(in the rows, 128 means zero)
Each row of numbers stands for one node and depends on some of the facts below. Use the named rows to name the rest.

Some nodes and their rows:
[ 94  76 161 100 124 133 130  94 190 169 127 102 162 163 114 146  89 113
 115 127 142 100 150 186 111 101 167 137 106 143] -> gibre
[122 103 135 105 135 106 136  86 198 178 102  94 162 163 118 160 103  97
 129 102 136 106 105 162 138 102 177  93 142 156] -> troflem
[117 138 146  99 113 110 105 110 152 190 122 187 133 145 159 143  96 115
 108 110 130  96  69 133 163 102 175  72 119 108] -> kloklir
[ 98 107 153  95 108 142 108  90 149 184 135 192 117 134 157 128 100 124
  72 146 122  86 104 135 132 106 157  99 116 102] -> drekibrer
[110  80 147 103 128 137 138  59 196 181 114  93 158 165 117 142 116 115
  99 135 139  84 140 174 108 105 158 115 139 151] -> grogiskik
[104 103 139 111 130 102 140 106 199 169 106 103 169 158 115 160  90  94
 129 101 137 124 106 169 138  97 179 101 130 147] -> drotren
[ 81  70 163 106 116 124 134  79 181 155 126 103 164 160 108 145 102 123
 116 133 135 103 132 178 114  92 159 128 122 132] -> selikar
[105 121 138  88 114 139 110 101 158 193 121 195  90 137 154 126  93 117
  85 142 117  82 126 133 126 116 165 108  92 116] -> leskur
[107 118 152 111 124  97 142 106 192 170 106 104 179 174 122 161 101  99
 131 100 145 108 112 183 142  91 178  88 129 143] -> stolak
[ 81  91 175 111 118 120 142  88 186 157 121 108 155 163 120 145 103 116
 106 134 130  96 152 180 111  95 159 114 138 136] -> diflik
[118  83 153  94 131 136 128  70 195 188 117  84 152 169 121 144 109 114
 111 126 141  79 151 180 107 111 165 125 127 157] -> zokur
[120 105 134 110 135 105 137  83 194 183 107  82 158 158 117 161 106 102
 133 101 136 108 103 155 136 104 180  97 150 162] -> zilutrel
[ 87  67 153 103 126 125 133  69 188 158 123  96 140 152 105 146 101 121
 112 130 119 105 136 158 107 101 158 130 139 142] -> zodu
[ 81  79 153 112 122 129 145  91 196 161 118 109 159 155 113 145  95 107
  93 134 133 108 146 178 110  97 158 120 128 141] -> klivis
[124 140 137  99 110 118 108 112 156 196 121 190 147 153 162 143  96 110
  98 114 141  90  67 145 164 102 177  72 109 109] -> fivak
[111 154 157 102 109 101 104 117 145 190 125 181 134 149 160 143 101 120
 104 108 134  95  76 133 162  99 175  72 122 108] -> nevok
[102  94 140  91 117 153 102 111 160 191 140 194 112 130 152 131  77 116
  76 140 124  98 111 134 131 116 167 120  88 109] -> sevul
[ 86  64 156 102 130 132 126  87 190 162 129 102 141 150 106 151  83 117
 124 123 126 115 142 163 108 107 168 147 113 145] -> drerutran
[121 123 124  99 115 124 109 118 161 193 122 193 143 141 156 144  84 106
  96 114 139 106  63 136 164 103 177  82 100 107] -> vusa
[ 85  91 149  97 125 118 135  99 198 167 107 117 136 165 108 141  87 110
 113 129 130 100 162 182 108 101 161 132  96 147] -> davul

There are 4 kinds of fact about the nodes: ε, κ, ξ, σ.
papus ε:babrebrok κ:a σ:d
gimor κ:b ξ:roflok σ:d
dagal κ:c ξ:duvuk,sikas σ:d
stulam ε:vulum κ:b σ:e
vifli κ:a σ:d
platuklek κ:a ξ:felek,drekibrer σ:e
breklo ε:truplus κ:a σ:e
volar ε:babrebrok κ:b σ:e
duvuk κ:a ξ:bota,gimor,ledal σ:e
nitregi ε:kepe κ:b ξ:broflolom,klaflo σ:d
skuflar κ:b ξ:broflolom σ:d
stotras ε:ditros κ:c σ:e
brutu κ:a ξ:flelil σ:d
grasudrak ε:florek,vepil κ:a σ:d
dubo ε:kagir κ:c σ:d
gitril κ:a ξ:suskol,flelil σ:d
dute κ:b σ:e
fater κ:c σ:e
didres κ:a ξ:drivi,zuskitra,diflik σ:e
vulum κ:b ξ:reflar σ:d
zifo κ:b ξ:drekibrer σ:d
flepak κ:b ξ:selikar,tozeko,vusa,netem σ:e
grogiskik κ:c ξ:flakluso σ:d
mobrinak ε:flaflun,futupur,vifli κ:b ξ:flepi,kuplin σ:d
bota κ:b ξ:sofo σ:d
tabrur ε:guvam κ:a σ:e
guvam ε:sestubi,babrebrok κ:b ξ:tagra σ:d
maskan ε:zilutrel,kloklir κ:a ξ:padri σ:d
zetre κ:a ξ:vemu σ:d
nevok ε:vulum κ:b ξ:vemu σ:e
vemu κ:a σ:e
druki κ:a ξ:grogiskik σ:e
guplis κ:b ξ:brutu σ:d
rekle κ:a σ:d
stizol κ:c ξ:klaflo,ledal,kuplin σ:e
flakluso κ:b ξ:zokur,flizik σ:d
sitrabor κ:a ξ:zokur σ:d
votak κ:a ξ:drige,flakluso σ:d
sobrume κ:a ξ:giskudro σ:d
drivi ε:babrebrok κ:b ξ:klaflo σ:d
gibre κ:a σ:d
riplo ε:guvam κ:a ξ:tupa,vemu σ:d
kleflusa κ:b ξ:nume σ:d
temen κ:a ξ:nustu σ:e
skere κ:a ξ:troflem σ:d
kagir κ:c ξ:vemu σ:e
drige κ:c ξ:zokur σ:d
droskul κ:c ξ:flizik,riplo σ:d
graplur ε:vulum κ:b σ:d
davul ε:bodru κ:a σ:d
plofleflum κ:a ξ:stolak σ:e
drerutran κ:a ξ:bota,fidu σ:d
plozigru κ:b σ:e
bodru κ:a σ:e
bredres ε:babrebrok κ:c σ:e
zodu κ:c ξ:plimerol,droskul σ:d
fluklu ε:plaflefir,felek κ:a ξ:rekle,zuton,kagir σ:d
pevek ε:teplum κ:c ξ:votak σ:d
neros κ:a ξ:klaplel σ:d
kepe ε:plaflefir κ:a σ:e
ledal κ:b σ:d
dreflifer κ:b σ:e
mizo κ:a σ:d
nume κ:c σ:d
levulel ε:volar κ:c σ:d
drupak ε:plaflefir,nevok,vulum,bodru κ:b σ:d
febibu ε:plaflefir,dreflifer κ:a σ:e
marum κ:c ξ:bemu σ:e
ditros ε:vulum κ:a ξ:sitrabor,tupa,dubrupum,sofo,flakluso σ:d
netem κ:b ξ:dritro σ:d
breskam ε:plaflefir,stulam κ:a ξ:fasik σ:e
ruplupin κ:a ξ:grakle,stizol σ:e
tivita κ:a σ:e
drotren κ:b σ:d
kaskos κ:a ξ:fegrer σ:d
grinosor κ:b ξ:buris σ:d
starosta ε:plaflefir,vulum κ:c σ:d
fasik κ:c ξ:stizol σ:d
zeflo κ:b ξ:padri σ:d
troki ε:kepe,babrebrok,bodru κ:c σ:d
flizik κ:c σ:d
biskefla κ:a ξ:bota,druki,dubo σ:e
kuplin κ:a ξ:broflolom,kodro σ:d
dima κ:a σ:e
dritro κ:b ξ:bemu σ:e
plezel κ:a σ:e
sevul κ:a ξ:plitik σ:e
plaflefir κ:a ξ:gibre,fatriples,futupur,dubo σ:d
gikirol κ:c ξ:ditros σ:d
troflem κ:b ξ:tagra σ:d
flelil κ:b ξ:plezel,maskan σ:e
zeplas ε:drivi κ:a ξ:drivi,ditros,fivak,kagir σ:d
vobrim ε:kloso,gofa κ:c ξ:ditros σ:e
babrebrok ε:plaflefir κ:c σ:e
kloso ε:babrebrok κ:c σ:d
kluvan κ:b σ:d
brukotra κ:c ξ:steplen σ:d
fegrer κ:c ξ:tremas,guvil,nitregi σ:e
klaflo κ:b ξ:nevok,planim σ:d
truplus ε:plaflefir,nevok,flifam κ:a ξ:votak,plozigru σ:d
stolak κ:b σ:d
mukos κ:c ξ:flepak,kaskos,tivita σ:d
kloklir ε:drupak,vulum,riplo κ:b ξ:klaplel σ:e
doske ε:vifli κ:a ξ:temen,klaflo σ:d
mosen κ:b ξ:druki,marum σ:e
vosko κ:a ξ:bota,dubrupum σ:e
mekifos ε:kloso κ:b σ:d
buris ε:tuval κ:b σ:e
plogrin κ:a ξ:diflik σ:e
teplum ε:nevok κ:b ξ:bota,breskam σ:d
suskol κ:a σ:d
vibri ε:plaflefir,zilutrel κ:a ξ:breskam σ:d
flifam κ:c σ:d
plitek κ:b ξ:planim σ:e
guvil κ:b ξ:flaflun σ:d
tupa κ:c σ:d
nustu κ:b σ:e
trodo ε:kloso,plaflefir,mekifos,vulum κ:c σ:d
gedan κ:a ξ:bota,zetre σ:d
zokur κ:a ξ:flizik σ:d
siskevel κ:a ξ:guplis,guvil σ:d
planim κ:a ξ:tupa σ:d
flagrir κ:a ξ:plimerol,gikirol σ:d
platagrer κ:c ξ:grinosor σ:e
vepil ε:drupak κ:c ξ:dubrupum σ:d
skiskom κ:b ξ:felek σ:d
selikar κ:c ξ:klaflo,ledal,kluvan σ:d
moski κ:a ξ:selikar,planim σ:e
lafu ε:grakle,bodru,ditros κ:b ξ:zetre σ:e
stipa κ:a ξ:starosta σ:e
vitem κ:a σ:d
mezes ε:mekifos,ditros κ:c ξ:troflem σ:d
broflolom κ:c ξ:ditros σ:e
florek κ:a σ:d
plekas ε:babrebrok,vulum κ:a σ:d
bemu κ:c ξ:grogiskik,flakluso σ:d
zuton κ:a σ:d
studraplu ε:trodo κ:a σ:d
tulal κ:a ξ:zuton σ:d
gofa ε:stulam κ:a σ:d
podu ε:kloso κ:b σ:e
trude κ:c ξ:kaskos σ:e
tagra κ:a ξ:grogiskik,zilutrel σ:d
beva ε:vulum κ:a σ:e
giskudro κ:a ξ:sitrabor,flakluso σ:d
roflok κ:c σ:d
tremas κ:c ξ:plitik σ:d
kodro κ:c ξ:grogiskik,vemu,roflok σ:e
zuskitra κ:a ξ:zetre σ:d
zilutrel ε:plaflefir,kagir κ:b ξ:zokur σ:d
klaplel κ:b ξ:riplo σ:d
diflik κ:c ξ:stolak,zetre σ:d
fidu κ:a σ:d
plitik κ:c ξ:flepi,buris σ:d
sestubi ε:plaflefir κ:a ξ:kloklir,gikirol σ:d
trestan κ:a σ:e
steplen ε:trodo κ:a ξ:vemu σ:e
felek κ:b σ:e
brotes ε:drupak,vulum κ:b ξ:bemu σ:d
vusa κ:b ξ:fidu σ:e
flaflun ε:kloso,plaflefir,vulum κ:b σ:e
drekibrer κ:c ξ:neros,sikas,nitregi σ:e
tozeko κ:b σ:d
steso ε:flaflun,vulum κ:a σ:d
sikas κ:a ξ:sobrume σ:e
vefekla ε:babrebrok κ:a ξ:moski σ:d
tuval κ:a σ:d
fotro κ:a ξ:fivak σ:e
bralurul κ:c ξ:padri,stizol σ:d
futupur ε:starosta κ:a ξ:selikar,ledal σ:e
padri κ:c ξ:grinosor,marum,trestan σ:e
plimerol κ:c ξ:bota,broflolom σ:d
klivis κ:c σ:d
fulam κ:a ξ:sitrabor,flepi σ:e
susken ε:vulum κ:c ξ:roflok σ:d
dubrupum ε:kloso,vitem,steso κ:c ξ:grogiskik,zokur σ:d
mepluk ε:flifam κ:b σ:d
fivak κ:b σ:e
reflar ε:vulum κ:c ξ:tupa,tagra,riplo σ:d
popu κ:a ξ:buris σ:d
neple κ:a ξ:klaplel,ledal σ:e
leskur ε:plaflefir,vulum κ:a ξ:sobrume σ:e
flepi κ:b ξ:skuflar σ:e
trinu ε:guvam,trodo κ:a ξ:flaflun,vusa σ:d
fatriples κ:a ξ:zuton,mobrinak σ:d
grakle ε:vulum κ:c ξ:bota,roflok σ:e
sofo κ:a σ:e
skibrim κ:b ξ:flizik σ:e

Which node is each row?
No name comes twice in this set of rows, the named rows included.
[ 94  83 132  99 128 129 137  96 199 174 113 107 140 157 107 143  94 107
 110 132 137 103 157 174 108 106 164 136  96 154] | maskan
[ 86  83 151  94 120 112 132  88 185 155 112 115 126 166 100 142  94 117
 136 129 123 102 158 176 109  99 163 135  88 143] | vefekla
[113  81 146 102 126 135 137  60 195 183 116  89 167 170 122 141 119 116
  99 137 141  77 140 180 110 104 155 112 137 151] | flizik
[ 88  87 136 100 125 120 146  73 195 161 103 110 124 158 103 139 105 113
 108 137 119  97 153 166 107 101 154 119 125 147] | mezes
[108  99 161 112 132 105 128  89 189 166 116  86 165 155 120 167  96 104
 137  92 129 117  95 158 135 100 183 103 160 145] | vulum
[ 99 105 142 112 132 101 136 108 202 168 103 108 170 162 113 159  87  98
 122  97 137 123 103 169 136  97 175 101 133 148] | drupak
[122 132 125  98 125 118 112 108 164 193 114 186 112 131 156 146  91 103
  95 112 118 105  71 115 154 114 180  76 128 119] | mosen
[101 100 143 108 130  99 135  97 190 163 108  98 157 156 111 165  94 102
 138  97 129 119 101 159 139  98 179 103 138 148] | zifo
[103  99 129  99 114 156 114  99 165 194 129 197 125 130 156 127  92 113
  56 149 126  95 106 136 131 110 156 104 106 107] | padri
[102 121 145  98 108 143 116 116 157 192 133 198 107 139 158 129  87 114
  74 144 130  90 129 146 130 111 170 107  84 110] | febibu
[102 109 167 101 118 154 104 118 162 194 143 192 129 130 168 134  81 113
  63 136 130  94 117 145 128 114 170 111 110 107] | bodru
[108 102 147  95 111 152 105 113 159 195 137 195 129 140 160 128  84 117
  74 142 136  88 116 151 133 111 167 113  85 104] | tivita
[ 97 114 184 114 101 142 114  98 137 190 158 173 143 136 173 136 110 129
  65 142 139  84 112 143 135 102 166  92 144 100] | kagir
[130 134 122  96 121 123 111 105 166 200 113 182 122 138 159 143  98 104
  92 112 127  93  71 124 158 112 176  72 122 118] | dritro
[ 97  90 177 100 120 122 126  81 179 166 126  92 148 169 119 147 103 125
 131 122 135  86 153 182 110 101 167 129 123 142] | riplo

The same nodes again, as new rows of numbers:
Some nodes and their rows:
[114 178  95 115  76 153 123 117 121 141 153 161  84 104 136 127 116 146
 116 122 121 150 131 143 104 124 123 109 137 164] -> grasudrak
[152 154  55 128  94 141 140  71 178 150 114 127 118 105 144 131 153 100
 115 130 140 126  64 140  67 139 124 101 148 185] -> starosta
[115 119 150 114 116  68 135  72 177 127  68  77 228 134 130 143 122  77
 151  86 143  93  97 190  91 155 117 156  99 127] -> stotras
[136 101 170 127 148  66 132 167 108  98 135 131 191 138 133 151 102 117
 153 111 161 117 184 142 174 153 132 185 100  74] -> fivak
[128 160  89 117 104 180 120 116 106 116 131 101  70 107 111 141 151 153
 118 184 125 159 124 133 109 104 134 109 133 140] -> vefekla
[126 105 156  72 107 127 104 160 106 104 118 117 218  92  84 148 153 106
 150  92 146 126 123 193 117 135 118 183 101 101] -> kepe
[135 144 106 150 128 158 156 141 113 167 176 191  87 157 147 113 116 140
 100 142 123 149 148  90 161 157 130  95 125 119] -> grinosor
[156 154  63 129 127 159 142 134  98 125 163 125  85 126 145 141 156 157
 107 205 154 158 144 102 149 134 135 130 131 119] -> drivi
[102 136 157  59 109  95 133 147 107 127  87  72 197 113  93 152 106 124
 143  84 135 149 139 190 120 125 138 194 113 100] -> leskur
[125 131 128 148 120 169 117 122 126 101 167 169  65 112 138 128 121 146
 133 145 130 146 138  84 110 118 124 108 138 146] -> zuton
[109  93 206 117 150 102 113 146 111  87 102 111 180 126 100 135 115 118
 160 107 122 113 158 165 147 111 135 169 109  85] -> duvuk
[152 130 100 186 116 132 108  92 183 141 127 140  95 117 146 117 142 111
 129 125 133 101  75 107  96 133 107  72 134 181] -> nume
[126 100 185 139 126  88 152 164 107 130 138 145 182 156 114 148  89 101
 147  89 152 132 171 145 173 170 133 160  77  63] -> buris
[107 141 134 143 118 185 121 121 114 139 147 170  79 134 120 101 129 137
 112 142  93 137 127 126 128 122 127  81 131 138] -> siskevel
[105  86 208 123 122 129 117 156 118 107 120 140 188 129  89 134 102  99
 157  71 131 125 139 152 132 143 119 152  87  79] -> plezel
[116 182  84 103  75 173 124 101 117 125 147 118  96 102 129 134 127 145
 113 154 133 161 117 135  98 135 115 114 116 152] -> plekas
[140 116 117 179 135 146 145  90 174 168 108 137  79 148 125 111 137  98
 113 132 112 116  73 106 101 125 138  70 147 166] -> plitik
[113 139 126 137 132 162 114 124 114 125 139 147  68 126 129 111 127 154
 118 151  99 135 136 114 133  99 129  99 146 141] -> drerutran
[132 155  84  93 117 173 124 137 101 141 135 114  82 100 106 129 160 158
 101 162 119 158 114 135 115  97 143 119 159 151] -> sestubi
[114 142 130 134 136 158 113 134 113 129 142 137  65 129 128 109 128 165
 113 142  98 139 130 105 129  99 132 102 143 145] -> flagrir

Name these rows:
No name comes twice in this set of rows, the named rows included.
[136 105 170 132 139  75 125 160 106  99 136 140 200 138 131 141 112 115
 155 112 150 106 178 163 180 156 121 177  93  75] | nustu
[148 165  63 123 119 141 159 143  97 165 157 145  79 132 138 141 142 144
 101 171 145 163 156 128 158 131 157 120 150 131] | nitregi
[122 113 155 117 142  68 145  92 163 126  45  13 201 141 108 150 119  89
 150 108 144 105  98 168 101 134 134 153 106 107] | vobrim
[157  73 131 116 146 120 106 113 169 106  75  68 247 111  90 138 200  74
 152 128 154  83  58 172  90 151 109 155  98 118] | babrebrok
[114 122 164  83  92  98 115 148 112 112 110 123 203  93  91 152 120 104
 156  76 141 126 143 209 123 132 125 182 103 108] | breklo
[131  75 196 148 156  70 136 128 173 139  76  82 191 142  96 135 112  73
 159  70 136  91  89 141 114 134 131 141 111 110] | marum
[141 173  55 115 119 168 135 118 108 132 176 137 128 141 167 120 161 162
  99 184 141 149 133  92 140 165  98 115 116 127] | mekifos
[123 138 126  69 124  65 162 143  98 128 114 104 212 134 131 160 117 120
 138 114 158 139 176 181 160 152 151 202 116  78] | kloklir
[ 91 140 161  65  96 108 128 113 117  98 110 106 218 115 120 147 111 113
 150  88 136 135 142 184 109 147 113 185  92 103] | beva
[129 110 176 111 159  54 132 184 100 134 126  96 195 151 125 132  99 135
 139  92 140 113 174 135 189 139 125 172 109  73] | skibrim
[129 166  86 110  85 162 132 125 103 151 130 138  69  95 104 141 143 136
 112 154 119 162 128 168 118  99 153 114 153 153] | vibri
[102 109 169  75 131 119 132 125 108  93  95 116 201 121 100 148 133 108
 158 114 134 132 151 192 120 124 146 196 114  90] | futupur
[116 103 145  88 150  76 155  72 175 121  52  75 223 144 126 143 137  83
 154 103 134 107  98 172  90 131 150 178 129 118] | grakle
[122 161  67 117 122 127 164  49 176 156  88 103 105 138 157 124 141 119
 109 150 120 130  84 125  82 123 146 110 161 177] | susken

